Each row has a name. Each question is about the rows just above it. Places in a row count from 1.

bolo: [128 133 127 153 201 158 114 157 159 134  68  92 104  74 127 123 130 109
 133 138 132 116  77 130  67 158 140  72 143 116 161 182 107 116  90 146
  83]
Ret: [151  48 118 129 104 135 160  74 130 199 188 131 150 108 173 199 128 149
 143  58 181 143 136 165 139 128 139 118 164 124 110 110 115 104 106  74
 139]
Vusu: [156 139 159 154  78 129 108 127  98 154 193 180 101 133 144 123 109 133
 125 110 138 159 143 115 178 141 100 127 131 134 110 138 110 114 102 154
 137]
nolos: [149  86 156 111 154 137 127 107 120 154 144 120  96  73 138 163 128 112
 114 130 131 112  91 117 112 146 146  90 132 147 124 122 157 155  81 126
 140]
ruvo: [103 117  96 187  79 121 109 126 128 157 101  91 156 147 128  98 100 128
 182  95 146 130 138 136 134 106  78 115 119 107 107 119  64  70 136 120
 138]
vakal: [168 189 155 166 106 139  96 171 111 128 194 209 103 130 122  94 119 146
 116 137 128 182 113 111 162 162 110 121 135 117 150 189  97 104  98 183
 116]
Whose row is [156 139 159 154  78 129 108 127  98 154 193 180 101 133 144 123 109 133
 125 110 138 159 143 115 178 141 100 127 131 134 110 138 110 114 102 154
 137]?
Vusu
Every place of [153] in bolo:
4

nolop: [131 156 152 131  98  59 134  48]
mezel: [ 78  83 103 107 121 141  99 108]
ruvo: [ 78  83  99  59 132  59  99  82]
vibam: [157 156 152 131  98  59  83 115]
Every place of [59] in ruvo:
4 6
Shared by mezel and vibam:
[83]
Whose row is [ 78  83  99  59 132  59  99  82]?
ruvo

ber: [116 149 128 120 129 107 120 126 131]
ruvo: [127  94 127 116 116 176  98  85 145]
bolo: [ 96 173 113 128 139 132 112 147 129]
mezel: [149  82 117  91 140 160 141 152 173]
nolos: [137 110  93 162  93 114 119 162 100]
Sanog: [ 96 173 113 146 139  88 106 125 107]
Ret: [133 100 120 130  99  95 104 110 128]
Vusu: [132 114 142 175 114 147  95  61 134]
vibam: [127 124 121 175 111  94 118 126  87]
The one value in vibam and Vusu:
[175]
Which value is in both Ret and bolo?
[128]
Which value is in both nolos and Vusu?
[114]
Which value is in both ber and Sanog?
[107]

Vusu: [140  92 107 152 105 113 153 152 153  73 153 108 123 107 119 107 121 137
 123 152 153 107 171 135 153 119  71  96 119 164 123 115 123  94 126 123
 119  90]
Ret: [149 156 129 160 134 130 153 154 141 104 157 124 124 109 106 126 125 112
 156 145 132 132 157 139 103 135 143 155 138 136 160 139 124 122  92 129
 163 129]
nolos: [ 89  83 146  96 121 143  91 128 164 139  88 165 116 141 121 112 167 170
 131 133 123 117 133 140 149 154 113  82 125 172 148  89 146 116 146 129
 120 104]
vibam: [143 106 107 138 112  85 142  99 129 151 104 122 113 105 123 159 134 130
 115 135 130 109 112 132 108 118 109 121 137 126  97 109 107 148  99 120
 105 114]
bolo: [138 136 114 109 100 124 107 153 132 155 116 134 126 106 103 128 161 128
 169 171 158 144 183 138 123 123 111 159 139 127 188 158 151 126 117 130
 151 141]
mezel: [140  92 132 152 105 100 153 152 153  73 127 108 106 121 115 107 121 137
 123 152 123  95 171 135 121 126  71  96 119 164 154  71 123  94 126 145
 125  90]
ber: [140  92 132 152 105 152 153 152 153  73 127 108 106 121 115 146 121 137
 129 152 123  95 171 135 121 126  71  96 119 164 153 146 123  94 126 145
 125  90]
At which places does Vusu hold [153]?
7 9 11 21 25
Places of [123] in row Vusu:
13 19 31 33 36
At which places does Ret hold [163]?
37
Whose row is [138 136 114 109 100 124 107 153 132 155 116 134 126 106 103 128 161 128
 169 171 158 144 183 138 123 123 111 159 139 127 188 158 151 126 117 130
 151 141]?
bolo
At which places does vibam hold [99]?
8 35

nolos: [127 128 164 120 120 120]
mezel: [130 126 123 124 121 144]
Ret: [125 124 125  62 131 127]
vibam: [137 141 132 119 124 161]
ruvo: [128 134 127 123 132 155]
Shared by Ret and nolos:
[127]
Shared by mezel and ruvo:
[123]
At which places does nolos hold [120]?
4 5 6
Places of [124] in row mezel:
4

Sanog: [129 126 125 128]
Ret: [129 163 123 168]
nolos: [169 125 190 124]
Which value is in both Ret and Sanog?
[129]
Shared by nolos and Sanog:
[125]
At which places does Sanog hold [125]?
3
Which value is in both Sanog and Ret?
[129]
Which value is in both Sanog and nolos?
[125]
Places of [125] in row nolos:
2
Which row holds [169 125 190 124]?
nolos

vibam: [185  53 207  89 159 124 160 166 113 137  91 174]
Sanog: [163  62  79 159  85 192 131 113  54 172  69  52]
bolo: [185  52 207  89 159 124 160 166 113 137  91 161]
nolop: [153 164 189 171 111 193  52  98  57 119  99 182]
Vusu: [160 128  72 115 115 196 193  51 139  55  55  53]
Ret: [ 52  52  53 110 147  53  52  53  53 123  52  53]
mezel: [ 54 152 195 171  71 192 171 209 183  50  87  60]
At which places does Ret hold [53]?
3 6 8 9 12
At which places does Vusu hold [51]?
8
Shared by Ret and Vusu:
[53]
Shared by nolop and Sanog:
[52]
Shared by bolo and Vusu:
[160]
At which places does Ret hold [52]?
1 2 7 11

giv: [111 146 149 151 107  91 146 149  75 146 112 124 122]
Vusu: [156 123 132 110 143 185 110  94 164 123 145 118 123]
ruvo: [165  75 148 164 119 161 202  69  91 121 105 106 112]
nolos: [165  75  74 164 112 111 202  94 164 112 145 124 138]
The one value in Vusu and ruvo:
[164]
Whose row is [165  75  74 164 112 111 202  94 164 112 145 124 138]?
nolos
At which places does giv hold [149]?
3 8
At which places does Vusu hold [123]?
2 10 13

vibam: [113  88  93 117  50 128]
vakal: [136  49 150 112 158 140]
mezel: [127  66 135 127  76 127]
Where do [113  88  93 117  50 128] appear?
vibam
Every place of [127] in mezel:
1 4 6

Ret: [105  76 119  93 120 112 140 117 106  56]
nolos: [132 133 119 130 115 117 132 115 167 120]
Sanog: [132 125 121 141  90 116 136 122 114 105]
Places of [115] in row nolos:
5 8
Which value is in both nolos and Sanog?
[132]
Shared by Sanog and nolos:
[132]
Which value is in both Ret and Sanog?
[105]
Whose row is [132 125 121 141  90 116 136 122 114 105]?
Sanog

vakal: [132 155 131  86]
Vusu: [131  86 131 132]
vibam: [ 85  85 120 161]
[132 155 131  86] is in which row?
vakal
Places of [132] in row Vusu:
4

nolos: [117  75 130 189 164 107 173 131 114 116 143 156 129 136  87 109 113 143
  93 117 125 120 115 123 144 155 103 102 108 122 114 120 162  85 119 149
  89 124 132 138 118 125 117 142 125 124 115 162 124 102 148 151]
giv: [111  78 130 116 113 107 132 144 120 122 138 126 129 129 109 147 119 108
 122 125 130 137 156 112 135 138 107 120 141  84 117 150 152 129 113 124
 133 145 141 127 133 124 129 121 143 131 126 131 122  96 140 142]
mezel: [131  94 123 195 169 120 152 119 141 107 116 134 137  94  90 135 135 154
 104 115 128 105 122 136 132 159 134  93 128 125 113 120 148 103 101 136
 147 107 161 128 115 155 107 131 141 115 136 154 106 123 122 137]
vakal: [112 111 122 137  97 125 101 126 114 132 129 119 126 101 132 140  93 116
 134 121 111 147 121 132 157 148  96 133 138 130 113 125 122 126 120 128
 114 122 131 131 120  87 146  97 137 121 129 116 121 138 142 119]
bolo: [111  78 130 116 113 107 143 144 133 122 138 130 129 129 109 147 119 108
 121 113 130 137 156 112 135 138 107 120 141  84 117 150 152 129 113 110
 133 145 141 127 115 124 129 121 143 131 126 131 123  96 140 142]
Every place of [126] in vakal:
8 13 34
Where do [117  75 130 189 164 107 173 131 114 116 143 156 129 136  87 109 113 143
  93 117 125 120 115 123 144 155 103 102 108 122 114 120 162  85 119 149
  89 124 132 138 118 125 117 142 125 124 115 162 124 102 148 151] appear?
nolos

ber: [127 161 136 133 122 154 119 127 113 148 126 112  75 105 126 134 147 101
 136 118 162 122 107  98 139]
nolos: [144 176 112 121 182 177 127 129 120 146 140 113  72 114 128 143 110 121
  98 146 112 124 117 140  82]
nolop: [144 176 112 121 182 177 126 129 120 146 140 113 146 114 128 143 110 121
 140 146 112  86 117 140  82]
Every place of [126] in nolop:
7
Whose row is [144 176 112 121 182 177 126 129 120 146 140 113 146 114 128 143 110 121
 140 146 112  86 117 140  82]?
nolop

Ret: [ 83  86  95 102 157 183 180]
bolo: [157 169 144  94 104 146 151]
Vusu: [174 145 121 106  75  67  98]
Sanog: [ 75 152 159  90 128 159  89]
vibam: [136 152 117 109 181 142 111]
mezel: [151 169 144  94 180 112 153]
giv: [162 122  87  64  85 111 141]
Which value is in both Ret and bolo?
[157]
The one value in Ret and mezel:
[180]

giv: [142 146 121 104]
Sanog: [154 113 175 155]
ruvo: [133 133 138 133]
ber: [133 132 138 101]
nolop: [132 122 155 122]
vakal: [146 102 131 133]
Which value is in both Sanog and nolop?
[155]
Places of [133] in row vakal:
4
The one value in ber and nolop:
[132]
At which places does ruvo hold [133]?
1 2 4
Every place of [132] in nolop:
1

Vusu: [162  73 129 172  76 109 145  54 100 125 147 149 192 105 133 184]
giv: [ 62 107 152  59  93 106 107 145 107  84 153 103 110 126  64 133]
Sanog: [162  73 129 172  94 109 145  54 100 125 150 149 192 105 133 153]
ber: [109  91 117  76  92 132 145 159 154 145 125 145 134 185  53  60]
nolos: [ 62  93 152  59  93  75 119 128  95  84 153 103  95 161 128 132]
ruvo: [190 192 123 137 139 103  45  80 127 125 157 123 107 150 169 125]
Places of [95] in row nolos:
9 13
Every place of [185] in ber:
14
Every place of [107] in giv:
2 7 9

giv: [117 112 142 121]
mezel: [100 100  99 100]
Ret: [ 62  71 134 119]
nolop: [113 113 113 113]
vibam: [118 197  85 162]
Vusu: [ 82 202 189  58]
ber: [ 96 134  59 134]
At which places does nolop hold [113]?
1 2 3 4
Places of [100] in row mezel:
1 2 4
Places of [59] in row ber:
3

vibam: [130 131 128 106 191 124 182 100 120]
ber: [124  71 103 184 140 103 104 123 156]
mezel: [130 143 111 144 182 131 171  96 132]
Sanog: [199 199 145 154 145 145 199  91 128]
Vusu: [117 200 111 178 141  92  99 126 161]
Places of [140] in row ber:
5
Places of [199] in row Sanog:
1 2 7
Shared by ber and vibam:
[124]
Every place of [145] in Sanog:
3 5 6

